In the rows, 128 means zero.
Each row has a class, written after it, and each block has its own classes.
[154 132  69 229 166 130 190 125 113 123 111 150 146  99 121 229 128 181
 148 118  42 139 140 117 128 221 125 102 152  88 138 155]  q122
[137  88 177 131 150  63 178 180  85 163 217 118 155  71 170 150  56 212
 120  57 191 112 111 103 233  66 129 130 150  75  51 123]  q871
[195 190 161 114 135 127 147 121 117 118 115 167 159 131 188 136 178  77
 128 109 122 104 117 119 144 102 118 135  97  99 131 114]  q122
[188 149 195  87 123  85 171 111 115 150 125 159 147 130 204 157 118 134
 109 106 125  49 149  87 147 104 144 167 114 160 137 129]  q80
[167 142 135 189 160 122 142 135  83 159 159  91 150 133 160 140 152  96
 158  96 159 119 136 110 214  65 136 113 104  30 101 115]  q67
[225 239  75 133 109 198 165 137  75  82  84 140 205  87 165 124 204 113
 155 174 127 166  40 115 182 144 123  94 132  16 127  90]  q373
[155 126 142  76 150 138 105 163 160 124 138 149  96 120 127 131 129 120
 102 109 125 123 113 127 166 112  74 124  98 153  89 126]  q219
[144 103  83 200 132 138 120 116  74  99  91 150 196 104 151 118 132 103
 115 153 125 103 157 111 107 184 166 139 209  76 139 149]  q818
[124 114 111 100 138 135 135 120 122 137 120 123  92 106 134 131 183 107
 110 130 110 111 162 149 147 116 135 116 116 129 141 151]  q80
[131 142 109  87 121 155 142 117 134 116 118 146 124 113 134 126 163 106
 116 130 116 114 138 152 151 105 132 115 120 119 126 132]  q219
[150 126 130  93 136 123 124 116 114 133 134 142 125 119 105 149 185 124
 120 123 105 123 123 146 166 128 110 121 121 109 108 140]  q373
[186 152 172  96 133 111 128 111 119 129 125 126 131 110 197  99 155  63
 105 114 118  93 141  96 125  85 138 151 104 153 149 130]  q80
[204 136 154 125 132 123 153 128 111 128  97 151 148 105 212 137 135  83
 111 110  90  95 127  90 120 131 128 135 103 159 141 129]  q219
[187 126 167 110 139 118 132 125 101 146 133 157 125 134 207 107 132  64
 111  89 116  48 138  87 132  90 147 143  98 136 119 131]  q992
[130 142 112  92 148 145 140  99 124 120 117 148 103 109 140 123 187  96
 114 126 106 111 153 149 146 108 138 126 108 110 143 141]  q80
[166 200 153  99 114 147  56 141 111 123 153 193 145 135 125  76 171  84
 154 111 161 149 149 125 171  93  77 184 103  50 108 113]  q992
[178 150 149  96 130 140 111 182 135 115 137 138 106 148 155 142 144 119
 137  86 127 135  71 142 159 150  98 134 106 118  84 142]  q818
[192 198 153  95 126 130 136 108 125  84  94 154 161 118 199 100 147  57
 124 123  91 110 117 101 118  94 139 149 115 141 136 130]  q992
[216 181 163 109  81 155 153 144  86 155 159  89 173  78 198 126 122 164
 111 126 169 179  43  69 148 104  82 114  95 109 132  77]  q122
[181 189 134  60 117 165 132 163 138  99 113 154 153 146 139 136 177 116
 133 113 130 104  86 146 181  99 108 139 112 120  81 127]  q67
[168 185 135  78 130 146 110 157 155 100 126 180 140 143 104 124 162 114
 161  97 144 152  98 157 175 124  84 131  92  84  93 111]  q219
[172 143 132 118 119 142 111 138 133 128 119 138 125 118 142 151 112 141
 138 122 111 136  93 108 136 144 106 144 101 117 114 123]  q373
[171 187 185  36  88 104 134 125 115 113 164 150 151  88 195  65 182 129
  94  76 210  92 110  82 151  82  90 175 101 133 127 156]  q871
[130 136 105 107 141 144 135 117 130 125 114 158 113  96 139 130 172 100
 126 134 102 112 146 142 133 119 138 125 115 105 137 127]  q373
[109 113 105 131 114 118 131 128 122 120 136 129 130 155  69 128 118 165
 154 150 128 135  98 139 135 168 147 133 147 125 112 129]  q871
[192 193 180 104 120 109 134 101 111 120 111 151 165 132 199 125 159  56
 124 109 119  89 142 103 131  84 136 170 101 126 146 135]  q992
[192 159 162 101 125 121 126 130 125 113 127 151 140 135 180 119 134  80
 130 104 124  84 121 112 146  94 143 158 111 124 118 133]  q80
[142  41  83 211 126 114 177  83  41 184 186  76 135  91 122 148  91 189
 124 118 151  91 135  59 169 128 167  87 140  77 129 137]  q80
[131 156 113  94 120 155 142 118 134 115 112 143 124 104 150 131 187  97
 126 131 116 144 139 161 129 107 121 129 111 125 146 135]  q122
[185 176 132  76 102 142 114 157 140 109 127 121 121 128 134 129 170 141
 134 126 144 149  90 107 171 128  74 127 106 127 106 133]  q67
[201 219 148  49  94 147 107 168 141  79 136 174 169 176  99 116 188 121
 160 102 154 114  54 155 186 130 107 138 129  64  65 117]  q67
[125 147 120 140 102 115 145 115 121 112 138 145 141 147  98 119 110 156
 160 135 119 118  81 127 120 156 147 124 125 113 113 118]  q122
[183 166 158 108 137 130 151 139 114 148 110 126 142 134 194 141 166  88
 119 102 117  68 141 113 141 111 144 145 107 143 132 134]  q818
[122 130 106 152 123 129 134 113 118 125 123 143 135 147  90 126 119 149
 166 138 104 118  91 131 118 176 153 131 125 102 121 120]  q373
[183 118 119 131 131 140 143 147 100 126 116 128 149 118 170 140 144  91
 135 108 116  91 120 115 157 100 150 128 117 118 104 133]  q67
[160 173 133  91 138 134 129 156 138 116 143 164 132 131 102 134 166 135
 139 117 140 136  82 142 166 129  85 118 101 104  94 107]  q122
[114 143  93 157 120 143 147 103 109 110 133 134 138 163  91 121 122 151
 165 142 112 132  82 134 125 176 159 116 137  96 119 119]  q818
[106 120 101 145 116 135 137 126 117 120 133 128 138 157  81 120 112 146
 157 144 118 135  96 145 120 165 149 122 148 119 116 128]  q992
[120 132 155 127 118  75 104 121  95 205 208  84 118 120  98  95 206 135
 118  87 230  49 212 109 192 100 141 129 150   4 134 144]  q67
[159  62 126 164 138 127 176 118  29 186 176 141 144 145 157 139 137 160
 135  57 151  51 125 100 198 126 146 119 119  71  83 157]  q992
[118 136 104 110 152 148 140 114 121 133 120 140  93 110 146 133 182 106
 116 126 118 119 152 142 142 128 130 124 108 112 142 137]  q818
[114   8 100 113 140  90 101 177 125 140 163  75  91  91  93 149 159  90
  86 152 166 131 168 150 181  81 119  90 176 161  98 167]  q871
[182 165 135 114 144 146 149 125 121 117  94 156 152 112 188 137 141 101
 120 118  87 101 130 102 123 119 139 162 107 151 136 129]  q871
[183 196 162  68 126 113 139 125 116 130 146 171 145 150 115 151 186 153
 130  94 140  91 106 124 190 131 106 153 105  82  99 132]  q871
[120 142 110 153 117 130 139 130 108 126 138 134 131 149  98 117 115 134
 161 143 108 127  89 132 122 157 149 125 126 113 120 117]  q992
[153 207 139  53 116 149  88 141 174  94 134 156 104 138  96 125 147 126
 130 138 132 151  87 149 150 120  94 147  99 103 112 110]  q80
[165  45 165 159 153  84 161 115  72 166 155 118 166 199 139 194 156 104
 153  77 146  95 150 161 220  92 163  97 153  59  78 138]  q67
[114 117  93 145 131 144 140 130 121 117 126 129 140 154  82 130 118 152
 158 143 112 141  91 144 132 158 151 125 137 123 110 122]  q871
[190 187 145  56 129 141 108 136 150 103 120 145 113 137 139 119 168  98
 135  92 126 103 101 134 166 100 115 141  82 109 101 139]  q80
[183 184 141  92 141 153 129 143 135 124 117 142 122 142 163 124 181  93
 126 102 121 104 101 119 143 121 117 139  83 117 124 128]  q871
[175 161 165  63 151 133 123 128 124 138 120 164 123 144 151 127 205 101
 121  89 142 117 119 146 176 103  86 124  76  98 106 119]  q122
[194 166 147  77  98 122 105 190 133 112 151 145 136 131 112 122 133 139
 161  99 138 160  74 124 168 130  78 129 110 125  79 124]  q992
[184 147 173 137 134 120 127 133 117 139 140 127 151 110 211 105 146  69
 116  89 127  85 133  91 122  96 133 147 114 119 135 135]  q373
[178 156 141 132 117 134 173 116  93 141 116 111 157 125 193 140 180 104
 120 115 115  91 124 108 137 124 152 119 124 110 146 132]  q67
[ 99 115 112 153 137 130 135 137 126 142 141 114 127 149  78 132 138 152
 172 125 122 149 106 165 145 157 137 120 130  96 112 127]  q373
[181 200 139  57 116 149 125 136 129 111 130 168 122 144 132 128 158 143
 134  98 133 107  80 124 169 138 101 143  96  88  95 132]  q992
[177  90 101 129 149 107 163 133  95 127 103 139 159  64 137 182  86 138
  78 142  71  42 120  84 122 137 176 106 153 169 102 123]  q818
[173 193 126  60 136 163 119 168 145  95 107 143 126 139 136 131 192  82
 132 130 116 134  89 169 166 116 115 130 116 124  98 124]  q818
[169 166 146 115 124 123 149 111 120 129 112 151 148 130 161 154 146 114
 111 135 120  68 140 108 134 122 139 160 119 137 146 135]  q80
[190 171 141 102 105 138 149 127 120 114 101 135 178 127 178 142 144 112
 128 100 127  84 117 106 133  99 143 152 109 142 125 145]  q871
[123 137 109 147 108 129 134 135 109 115 135 136 143 157  87 126 105 156
 174 137 118 151  79 140 137 163 137 125 134 104 104 123]  q992

A new block, with new classes.
[174 109  94 138 143  86 110  87 166 117  95 138 126 127  94 123 147 137
 129 143  88 108 133 135  97 109 118 129 134 157 145 120]  q562
[160 128 117 134 146 106 121  75 153 147 134 145 146  63  99 127 171 138
 141 119  78  81 129 140 108  95 113 139 155 141 148 173]  q562
[160 184  79 112  71 126 133 139 123 122 151 120 148 155 132 139 104  86
 163 146  71  92  66 148 104 111  89 119 130  53 141 180]  q412
[134  93 157 127 125 146 152 179 157 132  99 121  95 156 125 130 134 117
 125 137 145 252 106 127 151 201  79  92 119 161 180  86]  q397
[123 182  84 127 113 130 109 125  90 171 171 143 119 117 127 119 112  92
 145 116 122 104  93 141 112  97 130 126 151  73 122 133]  q457
[177 115 102 143 143  87 115  70 159 135 116 152 114 125  81 124 146 140
 136 126  65  93 105 122  98  98 117 112 152 134 146 159]  q562
[146 104 134 125 135 149 142 180 161 147  82 112  95 133 120 123 134 130
 122 145 135 237 115 132 147 202  97  97 131 187 190  71]  q62
[132 153 111 132  95 140 107 140 135 127 146 130 119 125 123 140  91 102
 142 137  92  93  99 140 118 112 108 129 116 106 141 140]  q397
[148 176  89 118 108 126 118 163 150 132 125 147 133  77 125 124 131  87
 150 155  97 150  86 143 105 109 100 150 130 124 169 108]  q62
[146 165  87 124 105 130 130 171 154 126 133 144 133  88 119 129 133  88
 150 154  91 152 100 150 108 105  97 151 124 113 177 101]  q604
[129 118 124  89 158 116 184 146 133  76  89 125 109 165 162 140 140 156
 112 117 118 235  84 114 133 169 137 139 132 188 120 125]  q139
[137  98 174 147 118 154 127 166 161 134  98 127  83 137  94 154 123 147
 121 162 122 212 133 134 127 196 108  97 107 159 168  94]  q332
[153 134 106  96 132 105 166 143 124  95 109 129 116 167 143 138 142 148
 115 120 106 216  76 118 117 141 121 116 148 159 127 120]  q348
[158  93 142 132 118 139 152 176 162 127 100 125  97 148 111 136 135 132
 131 147 121 245 108 121 132 196  87  96 127 157 179  90]  q348
[164 177  77 114  71 116 130 148 116 115 149 117 152 162 127 141 100  86
 161 148  69  87  66 141  96 107 100 112 117  49 144 182]  q345
[161 193  72 121  69 125 128 140 127 125 149 119 149 153 123 139 107  86
 164 154  66  82  73 150  99 104  93 119 130  44 144 176]  q412
[174  99 118 153 116 109 114 114 176 106 122 143 119  98  72 148 151 143
 143 151  63 127 129 131  92 125  92 124 125 151 162 138]  q562
[163  89 124 159 126 118 113 120 177 117 122 146 114  78  69 149 154 140
 140 153  62 132 139 125  94 120  98 124 117 162 168 118]  q604
[157  67 192 147  98 135 132 172 149 126 118 136  77 186  98 141 101 145
 127 148 135 223 120 122 116 207  96  81 115 137 167 101]  q332
[121 182  70 124 118 134 107 130  91 171 169 148 119 117 130 119 110  83
 143 114 122 112  88 137 112  92 126 125 147  82 117 126]  q457
[155  95 119 161 135 121 104 113 170 121 127 148 107  66  72 143 153 135
 141 148  74 135 129 125  99 123 106 122 117 160 160 122]  q457
[157  99 171 131 109 137 137 160 146 143 108 136  92 157 104 141 128 144
 126 149 119 219 111 135 117 189  97  87 132 144 170 110]  q332
[160 174  80 129  69 129 125 148 132 109 154 125 142 167 114 151 105  93
 167 152  74  86  81 141  97 109  89 117 118  47 140 176]  q562
[154  96 124 163 115 125 102 116 171 114 134 147 117  74  73 150 140 135
 140 151  68 127 142 122  97 125  95 131 114 151 152 130]  q412
[124 102 107  84 169 104 157 115  99 112  85 128 103 170 167 125 120 158
  96  99 119 204 106 111 130 152 158 127 141 197 103 110]  q345
[139 157  98 132  95 134 105 138 131 116 150 121 130 136 122 137  86 102
 146 145  97  88  96 148 114 109 114 129 111  97 137 143]  q457
[137 121 101  98 153 114 160 140 126  99 107 145 101 162 145 138 141 149
 108 114 107 227  78 110 120 141 129 123 146 188 117 107]  q139
[153 187  77 110  79 122 135 134 122 119 137 109 139 162 134 138 111  88
 159 143  77  79  64 148 109 108 100 112 132  56 141 181]  q397
[132 125 111 102 147 123 161 149 128 102 112 145 108 170 148 142 144 142
 109 111 127 232  89 116 126 145 116 122 136 167 120 105]  q562
[131 185  77 121 108 125 111 130  96 173 163 149 123 107 129 117 120  88
 151 122 114  99  88 129 104  92 122 126 160  78 128 134]  q62
[151 118 119 143 155 110 109  74 150 151 125 150 126  46  92 131 164 143
 133 128  76  82 141 124 102 103 117 138 147 153 140 163]  q456
[139 101 123 131 148 155 141 181 163 154  79 129  88 121 114 123 136 132
 120 143 128 248 129 126 146 200  94 105 136 187 187  70]  q456
[130 189  70 115 118 126 116 130  94 181 171 158 126 108 133 111 121  83
 146 109 114 110  80 135 110  87 125 134 167  87 125 133]  q139
[119 112 117  79 175 116 154 125 107 108  76 124  98 148 173 129 134 158
  97 105 131 216  99 112 137 160 148 133 132 223 105  98]  q62
[165 104 102 149 136  85 102  74 161 128 116 152 101 114  75 121 138 133
 129 141  64 106 118 116  82 115 117 113 154 143 141 147]  q753
[173 114 111 147 134  81 108  80 153 130 118 158 102 123  73 128 138 138
 137 138  63 111 106 109  79 102 114 105 147 124 145 157]  q332
[136 161 111 127  93 136 113 136 135 133 152 130 126 120 127 136  94  99
 145 132  92  86  89 148 122 105 107 128 126 101 145 149]  q397
[155 120 116 129 153  96 116  72 149 151 127 141 144  50 102 123 162 139
 132 122  67  82 121 131 112  93 122 132 147 158 152 164]  q345
[158  92 129 161 113 121 100 125 175 100 122 137 110  74  69 154 146 139
 143 163  69 122 132 115  93 133  95 123 103 160 158 129]  q62
[123 192  71 118 116 128 114 126  90 170 172 146 128 105 134 116 120  85
 149 114 120 105  84 143 113  85 127 130 160  76 125 136]  q457
[122 184  80 114 118 127 114 134  95 174 160 150 122  99 140 113 123  83
 146 117 126 118  87 126 113  96 118 133 158  89 130 124]  q62
[138 183  77 115 103 126 123 142  93 166 169 149 134 141 132 120 118  89
 144 114 115 118  89 137 100  88 116 123 160  69 128 131]  q604
[156  90 169 154 107 151 130 154 164 137 113 137  85 150  87 155 129 153
 130 154 106 195 129 137 117 190 101  97 122 142 169 107]  q562
[143 181  88 121 114 125 119 165 148 126 121 143 136  79 123 130 124  90
 145 156 101 147  94 150 113 110  99 154 121 128 166 105]  q456
[157  87 154 126 117 140 158 185 166 120 101 121 109 164 118 133 132 129
 131 145 120 244 108 131 136 195  76  96 119 157 191  95]  q604
[129 112 143 109 139 111 153 125 124  82  99 134  89 177 147 147 115 160
 107 114 115 198  97 109 123 149 140 128 122 166 117 117]  q397
[151  54 194 157  99 144 131 179 151 117 115 125  76 171  97 147 103 148
 127 147 144 231 134 114 123 217 104  90 104 154 165  81]  q348
[161  93 116 154 125 119 109 126 175 108 116 141 118  64  75 149 156 135
 143 156  73 150 137 113  99 129  92 128 113 167 163 116]  q348
[132 116 120  89 144 112 176 145 135  67  90 130 110 172 158 141 131 156
 106 123 114 233  92 120 121 170 139 132 140 187 115 123]  q753
[158 175  86 121  98 120 124 164 142 133 134 145 138  86 119 124 130  89
 153 152  93 150  90 149 103 105 104 147 136 111 167 108]  q348
[180 104  99 140 135  80 109  89 160 112  94 131 122 118  91 126 145 140
 131 149  82 117 132 121  87 113 118 125 133 156 147 117]  q348
[151  96 169 147 106 145 126 157 154 140 108 130  83 151  89 148 118 150
 126 158 112 196 129 135 118 190 107  89 124 142 168 108]  q332
[164  91 156 148 110 140 132 147 146 143 118 137  88 148  92 140 139 151
 133 151 104 203 120 137  99 183 110  90 144 134 166 116]  q457
[153 117 121 140 149 105 113  78 148 146 128 146 130  51  93 125 163 140
 133 129  76  84 137 130 104 103 115 138 151 153 143 166]  q456
[179 110  93 136 125  85 108  95 159 111 101 138 132 134  96 122 141 132
 129 148  78 125 125 128  81 112 108 126 138 147 143 125]  q412
[135 123 125  83 147 116 184 149 130  73  87 121 118 165 168 140 144 156
 115 123 114 227  81 114 129 165 130 130 134 180 119 135]  q62
[128 103 110  94 168 118 148 118 116 105  85 141  89 181 157 137 117 161
  93 101 124 211 108 116 127 151 149 132 137 205  97  99]  q562
[143 160 111 134  87 132 103 137 132 124 160 131 128 118 118 145  83 104
 148 141  87  76  88 138 114  99 113 130 113 100 135 144]  q348
[123 113 137  91 152 113 179 151 132  70  88 127 101 170 160 142 126 156
 113 119 127 237  89 107 135 168 133 130 122 177 124 124]  q332
[142 111 143 112 127 111 153 136 128  80 108 149  95 179 141 147 110 163
 109 122 103 223  95 110 105 153 133 136 128 162 116 114]  q412
[155  96 151 123 112 139 157 175 159 125 103 130  97 168 121 134 131 124
 130 137 124 250  94 126 130 196  76  90 135 147 181 104]  q397
[123 117 117 107 152 122 153 154 122  95 105 145  99 156 143 146 132 151
 101 119 124 236  96 108 128 151 121 122 128 191 110  96]  q456
[144 102 147 119 114 144 150 182 165 120 107 118 109 152 124 131 127 118
 123 146 135 244 100 137 148 206  75  95 122 164 182  95]  q753
[146 174  91 130  99 132 114 164 154 128 137 158 134  81 118 131 122  85
 147 155  91 160  97 147  97 105  96 159 125 111 166 104]  q412
[120 169  79 124 112 127 108 132  92 178 175 161 122 103 127 118 114  84
 140 114 111 113  98 127 105  87 125 131 151  77 124 127]  q345
[119 189  74 110 124 130 119 137  80 185 162 158 126 116 143 112 118  79
 142 107 130 125  85 130 119  95 117 125 163  83 115 134]  q456
[181 103  99 149 134  78 115  70 147 137 122 153 100 112  73 122 147 140
 138 130  56  98 108 111  84  99 128 109 159 130 138 154]  q348
[144 157 111 126  90 133 115 145 138 114 154 124 132 128 126 140  89 101
 151 141  89  83  81 141 121 114 106 134 108 103 146 154]  q139
[122 120 119  95 156 119 164 137 108 103 114 133  96 168 157 137 137 147
 106 107 133 232  74 119 134 153 135 114 137 176 109 109]  q457
[146 177  90 127 111 128 124 168 165 121 124 142 134  75 115 136 130  91
 146 159  93 150  98 154 108 101 103 158 117 126 182  88]  q604
[117 106 101  89 175 115 154 114 108  99  82 125  86 170 161 129 126 161
  95 107 126 216 104 118 136 154 159 129 135 203  99  97]  q457
[164  53 180 149  97 134 138 179 154 121 110 130  89 185 100 138 105 143
 129 149 124 228 124 117 114 214  98  84 110 139 178  98]  q345
[164 192  73 105  75 121 133 146 115 118 137 109 151 158 135 136 112  89
 163 151  76  84  62 145  99 113  98 113 128  61 138 183]  q62
